X =
[[75 34 50 28 27 61 51 43 61 58 68 28 69]
 [39 51 50 49 50 53 50 43 45 52 57 49 55]
 [66 33 50 28 28 69 48 41 62 47 69 27 75]
 [74 33 50 27 26 64 50 42 63 56 68 26 75]
 [32 64 46 66 69 38 44 54 29 47 32 68 22]
 [69 33 51 27 27 66 51 40 64 54 70 26 79]
 [32 63 46 66 70 38 44 53 30 46 30 68 26]
 [27 62 46 65 69 43 43 51 32 40 30 67 34]
 [62 34 51 31 30 68 50 40 61 50 72 29 75]
 [47 60 46 61 63 34 46 55 33 56 34 62 24]
 [30 59 46 60 65 43 44 48 37 42 28 63 45]
 [41 46 49 47 48 65 43 46 45 36 61 46 48]
 [30 62 46 63 67 39 45 49 34 46 29 66 39]
 [69 32 50 27 26 67 50 40 63 52 71 26 76]
 [30 63 46 65 69 39 44 52 31 45 29 68 29]
 [24 58 48 61 63 51 45 48 35 40 46 61 36]]
X[0][0] => 75
X[8][5] => 68
X[:, 9] => [58, 52, 47, 56, 47, 54, 46, 40, 50, 56, 42, 36, 46, 52, 45, 40]
X[0][10] => 68
X[9][5] => 34
X[0][1] => 34
X[15][10] => 46
X[15][0] => 24
X[10][12] => 45
X[11][9] => 36
X[8][2] => 51
X[10][5] => 43
X[5][5] => 66
X[13][6] => 50
X[14][9] => 45
X[11][4] => 48
X[14][0] => 30
X[:, 2] => [50, 50, 50, 50, 46, 51, 46, 46, 51, 46, 46, 49, 46, 50, 46, 48]
X[9][0] => 47
X[5][12] => 79
X[11][3] => 47
X[11] => [41, 46, 49, 47, 48, 65, 43, 46, 45, 36, 61, 46, 48]
X[1][4] => 50
X[:, 4] => [27, 50, 28, 26, 69, 27, 70, 69, 30, 63, 65, 48, 67, 26, 69, 63]
X[3][4] => 26
X[1][11] => 49
X[7][4] => 69
X[:, 7] => [43, 43, 41, 42, 54, 40, 53, 51, 40, 55, 48, 46, 49, 40, 52, 48]
X[13][8] => 63
X[12][3] => 63
X[:, 0] => [75, 39, 66, 74, 32, 69, 32, 27, 62, 47, 30, 41, 30, 69, 30, 24]
X[1][12] => 55

grid =
array([[46, 47, 36, 48, 57, 40, 46, 46, 52, 56, 54, 61, 57, 57, 39],
       [46, 53, 52, 50, 45, 48, 47, 54, 55, 49, 37, 37, 56, 64, 59],
       [48, 47, 40, 44, 59, 39, 44, 45, 48, 54, 54, 55, 54, 57, 44],
       [48, 47, 40, 44, 59, 39, 44, 45, 48, 53, 52, 53, 54, 59, 45],
       [57, 51, 74, 34, 52, 44, 38, 51, 37, 36, 29,  5, 41, 70, 84],
       [54, 54, 72, 41, 46, 49, 43, 55, 44, 38, 28, 10, 45, 68, 81],
       [54, 54, 67, 52, 42, 59, 53, 56, 50, 43, 41, 32, 45, 50, 66],
       [57, 50, 66, 42, 52, 51, 46, 50, 40, 42, 44, 29, 41, 53, 68],
       [53, 54, 72, 43, 44, 51, 44, 56, 46, 39, 28, 12, 45, 67, 80],
       [47, 57, 55, 64, 35, 65, 60, 59, 63, 51, 44, 52, 54, 45, 51],
       [54, 54, 67, 50, 43, 58, 52, 55, 48, 43, 41, 32, 44, 51, 67],
       [58, 50, 74, 32, 54, 42, 36, 50, 35, 36, 30,  4, 40, 72, 85],
       [47, 54, 55, 50, 44, 49, 48, 55, 54, 48, 36, 34, 55, 63, 62],
       [45, 56, 51, 65, 36, 64, 61, 59, 64, 53, 46, 57, 56, 44, 47]])
Rows and columns are counted from 0.
(0, 0) -> 46
(4, 9) -> 36
(6, 12) -> 45
(7, 13) -> 53
(13, 5) -> 64
(1, 0) -> 46
(9, 14) -> 51
(4, 12) -> 41
(0, 12) -> 57
(0, 7) -> 46
(6, 2) -> 67
(0, 1) -> 47
(12, 12) -> 55
(11, 6) -> 36
(13, 10) -> 46
(2, 3) -> 44
(3, 1) -> 47
(1, 10) -> 37
(1, 5) -> 48
(13, 12) -> 56
(4, 10) -> 29
(8, 13) -> 67
(6, 11) -> 32
(4, 5) -> 44
(8, 5) -> 51
(6, 4) -> 42
(6, 7) -> 56
(5, 7) -> 55
(1, 2) -> 52
(13, 3) -> 65
(6, 13) -> 50
(7, 14) -> 68
(3, 2) -> 40
(7, 8) -> 40
(13, 13) -> 44
(11, 9) -> 36
(10, 10) -> 41
(0, 8) -> 52
